Below are the code and all the weights of a small trained network. Each question names an input and a target symbol and asks about switching units off, where a switched-off unit gives its printed mean instead of its output.

import numpy as np


def w(rows, s, z=0):
    codes = np.array(rows[::2]) - 128.0
    scale = np.full(codes.shape[1], s)
    scale[-1] = z or s
    return codes * scale


def f(y):
    return y / 2 * (1 + np.tanh(0.7978845608 * (y + 0.044715 * y**3)))


def softmax(a):
    e = np.exp(a - a.max(-1, keepdims=True))
    return e / e.sum(-1, keepdims=True)


def log_softmax(a):
    a = a - a.max(-1, keepdims=True)
    return a - np.log(np.exp(a).sum(-1, keepdims=True))


def net(x, mask):
    ids = ['Γεζηψω'.index(c) for c in x.split()]
    T = len(ids)
    res = E[ids] + P[:T]
    u = 0
    for l in range(2):
        q, k, v = (res @ M[l].T for M in (Q, K, V))
        z = softmax(np.where(np.tri(T) > 0, q @ k.T / 3**0.5, -1e9)) @ v
        res = res + np.where(mask[u], z, O[l][:, -1]) @ O[l][:, :-1]
        u += 1
        y = f(res @ A[l][:, :-1].T + A[l][:, -1])
        res = res + np.where(mask[u : u + 4], y, B[l][:, -1]) @ B[l][:, :-1]
        u += 4
    return log_softmax(res[-1] @ U[:, :-1].T + U[:, -1])


Q, K, V, O, A, B = {}, {}, {}, {}, {}, {}
E = w([
[145,148,200,140,165,185,38,118,119,57,91,138],'Γ',
[80,130,87,161,80,197,151,154,134,102,213,144],'ε',
[159,177,186,15,163,128,81,61,108,187,152,144],'ζ',
[114,134,145,226,155,74,109,168,137,153,140,52],'η',
[140,110,125,155,249,188,153,114,158,142,65,173],'ψ',
[71,220,131,127,140,180,93,95,79,160,15,154],'ω',
],0.019)
P = w([
[137,192,25,25,129,55,183,255,46,48,171,113],'0',
[50,183,111,99,171,105,139,159,134,87,185,143],'1',
[98,145,126,125,170,147,144,168,97,119,149,122],'2',
[129,130,122,169,151,163,137,133,83,124,129,126],'3',
[155,112,124,175,126,173,151,115,86,138,110,140],'4',
[165,111,132,155,114,179,133,111,109,152,104,140],'5',
[177,116,133,159,101,190,120,94,127,148,98,142],'6',
[171,123,141,146,87,196,87,98,161,149,92,151],'7',
[192,126,145,159,68,196,95,74,165,153,86,155],'8',
[212,146,154,163,62,204,95,62,167,137,76,136],'9',
],0.0099)
Q[0] = w([
[214,54,23,95,60,16,109,212,191,127,121,21],'L0H0',
[165,3,92,119,71,146,179,142,141,31,235,143],'L0H0',
[96,45,152,116,193,95,144,95,167,73,13,117],'L0H0',
],0.0048)
K[0] = w([
[104,136,4,80,170,53,161,196,66,62,188,58],'L0H0',
[63,160,59,47,135,143,196,151,42,34,140,157],'L0H0',
[205,254,172,140,161,82,114,96,125,149,102,89],'L0H0',
],0.0045)
V[0] = w([
[31,163,40,130,2,234,135,160,126,93,107,128],'L0H0',
[162,83,114,214,112,56,165,189,199,135,134,157],'L0H0',
[74,137,162,170,63,29,81,129,85,179,156,85],'L0H0',
],0.0056)
O[0] = w([
[89,226,48,27,65,181,162,149,189,119,93,65,114],'L0H0',
[100,93,89,166,107,254,98,75,153,151,107,165,2],'L0H0',
[205,127,196,167,113,133,132,125,119,148,53,100,94],'L0H0',
],0.0089,0.0036)
A[0] = w([
[122,48,210,214,128,158,131,68,166,168,120,119,45],'L0N0',
[59,148,105,132,228,146,175,169,108,137,45,145,58],'L0N1',
[230,40,146,152,133,204,104,77,124,58,83,188,2],'L0N2',
[64,121,75,186,103,13,176,243,147,95,254,32,87],'L0N3',
],0.0071,0.0025)
B[0] = w([
[129,154,64,85,99,189,108,193,115,143,136,60,253],'L0N0',
[147,124,71,128,69,132,169,125,98,75,169,70,239],'L0N1',
[98,182,153,90,168,150,166,166,166,129,95,198,182],'L0N2',
[93,91,253,172,137,152,155,79,166,151,164,148,243],'L0N3',
],0.012,0.0061)
Q[1] = w([
[200,101,126,161,208,160,156,175,248,139,232,100],'L1H0',
[202,113,43,2,172,182,189,90,37,143,170,127],'L1H0',
[192,94,131,81,85,101,22,168,145,183,111,174],'L1H0',
],0.0068)
K[1] = w([
[167,2,108,168,149,148,99,125,227,132,156,134],'L1H0',
[123,142,90,133,188,48,223,172,97,116,211,150],'L1H0',
[81,116,226,131,134,55,120,85,103,158,89,161],'L1H0',
],0.0081)
V[1] = w([
[43,55,25,183,170,190,158,186,50,20,203,104],'L1H0',
[132,135,126,200,26,217,80,223,232,79,41,73],'L1H0',
[141,246,95,173,1,36,114,194,115,97,165,6],'L1H0',
],0.0034)
O[1] = w([
[133,178,215,92,98,53,76,88,181,203,134,104,238],'L1H0',
[175,89,188,162,150,63,98,97,1,89,180,146,146],'L1H0',
[140,62,167,130,191,174,134,142,241,128,136,186,254],'L1H0',
],0.0065,0.0051)
A[1] = w([
[127,43,207,227,150,65,123,118,138,155,172,105,148],'L1N0',
[191,124,2,129,119,87,58,180,26,124,125,66,152],'L1N1',
[95,4,235,190,137,106,103,47,112,142,208,134,41],'L1N2',
[160,39,7,83,203,123,167,182,52,24,147,143,5],'L1N3',
],0.0072,0.0032)
B[1] = w([
[110,105,23,115,187,214,145,18,94,41,168,211,253],'L1N0',
[61,184,80,51,138,33,201,45,86,30,120,215,172],'L1N1',
[167,140,193,127,2,23,111,226,153,144,16,128,255],'L1N2',
[53,26,88,145,195,171,125,8,174,82,241,144,128],'L1N3',
],0.0073,0.01)
U = w([
[126,117,134,126,88,84,169,136,112,147,122,226,95],'Γ',
[129,126,125,108,132,142,111,141,101,139,119,124,35],'ε',
[63,120,98,134,185,198,145,27,98,117,255,186,123],'ζ',
[195,128,140,221,96,252,71,212,95,224,153,22,255],'η',
[155,156,235,102,208,73,81,175,45,151,165,135,147],'ψ',
[152,187,83,58,65,79,115,149,69,97,48,71,82],'ω',
],0.006,0.0053)

Each question gives the input, a string of symbols that net reads in full, and the target symbol t.
The units are the heads (3 rows each of Q, K, V and O) and the neurons (one row each of A and B). Each row of codes is followed by its name. A weight is (code - 128) times the scale printed after its matrix; where a second scale follows, it is the last column's (O, A, B and U).
mask holds one flag per unit, layer by layer, with each layer's heads first. A switched-off unit (its flag False) gives its mean, the last column of its rows in O or B, instead of its output. The means were averaged over made-up inputs and are rounded, as every weight is.
A unit's drop is (log p(t) with every unit on - log p(t) with that unit switched off) / (log p(t) with every unit on - log p(t) with every unit switched off).
The circuit of an input: a set's keep is (log p(t) with only the set's units on - log p(t) with every unit switched off) / (log p(t) with every unit on - log p(t) with every unit switched off). Starting from all 10 units, units are removed one at a time, each time the one whose removal leaves the highest keep (on an exact tie, the one counted first), for as long as the keep stays at least 0.8.
units of the circuit, in order: the units of the circuit, biggest drop first
top k neurons: the k neurons with the biggest drops, biggest first
k most important neurons of layer l: the k neurons of layer l with the biggest drops, biggest first
drop when u is switched off: that unit's drop, to one decimal
input ψ η ψ, target η: top 2 neurons => [L1N0, L1N1]
input η Γ ζ ω ψ ω ω η η ω, target η: units of the circuit, in order => [L1N0, L1N1]
input ω η ε ζ ε, target η: 2 most important neurons of layer 1 => [L1N1, L1N0]
input η Γ ζ ψ ω ζ ζ ω, target ψ: units of the circuit, in order => [L0H0, L0N0]
input η ε Γ ω ω ψ ε, target η: top 3 neurons => [L1N0, L1N1, L0N3]
input ζ η ζ, target η: 2 most important neurons of layer 0 => [L0N3, L0N2]
input ω η ω, target η: units of the circuit, in order => [L1N1, L1N0]
input ζ ζ ψ ζ, target ζ: top 3 neurons => [L1N2, L0N3, L1N3]
input η ω ω ζ η ζ ε ω, target ψ: units of the circuit, in order => [L1H0, L1N0, L0H0, L0N1]
input ζ η η Γ η η η Γ, target ψ: top 3 neurons => [L0N2, L1N0, L0N0]
input ψ η η ω ζ η ψ η η ψ, target η: top 4 neurons => [L0N0, L1N0, L1N1, L1N2]
input ε ζ η ω ω ω ζ, target ω: top 3 neurons => [L0N3, L1N0, L1N3]
input ω ψ ψ ψ Γ η ψ ψ ω, target ζ: top 3 neurons => [L1N2, L0N3, L0N0]
input η ε ψ η η ω η Γ, target ψ: top 2 neurons => [L1N0, L0N2]
input Γ ω ω η, target Γ: units of the circuit, in order => [L1N2, L1N0, L0N3]
input ψ ω Γ ψ, target ω: top neuron => [L0N3]
input η ω η ψ η, target ζ: units of the circuit, in order => [L1N0]
input ω ψ ω, target ζ: top 2 neurons => [L1N2, L1N3]
input η η ψ ω ψ, target ω: top 2 neurons => [L1N0, L0N3]
input ψ η ζ ε ε ω ω ε ζ, target ω: top neuron => [L0N3]
input ζ η η η ζ, target η: 2 most important neurons of layer 0 => [L0N0, L0N3]
input η ω ε, target Γ: top 3 neurons => [L1N2, L0N3, L0N0]
input ψ Γ η, target Γ: drop when L1N2 is switched off => 4.7
input ω η ω ζ ω η η ψ η, target ω: drop when L0N0 is switched off => 1.3
input ω η ε ω η η η η η, target ω: drop when L1N0 is switched off => 0.1
input ψ Γ ω η η η, target ζ: drop when L1N3 is switched off => 0.0
input ω Γ ψ ε, target Γ: most important neuron of layer 0 => [L0N3]
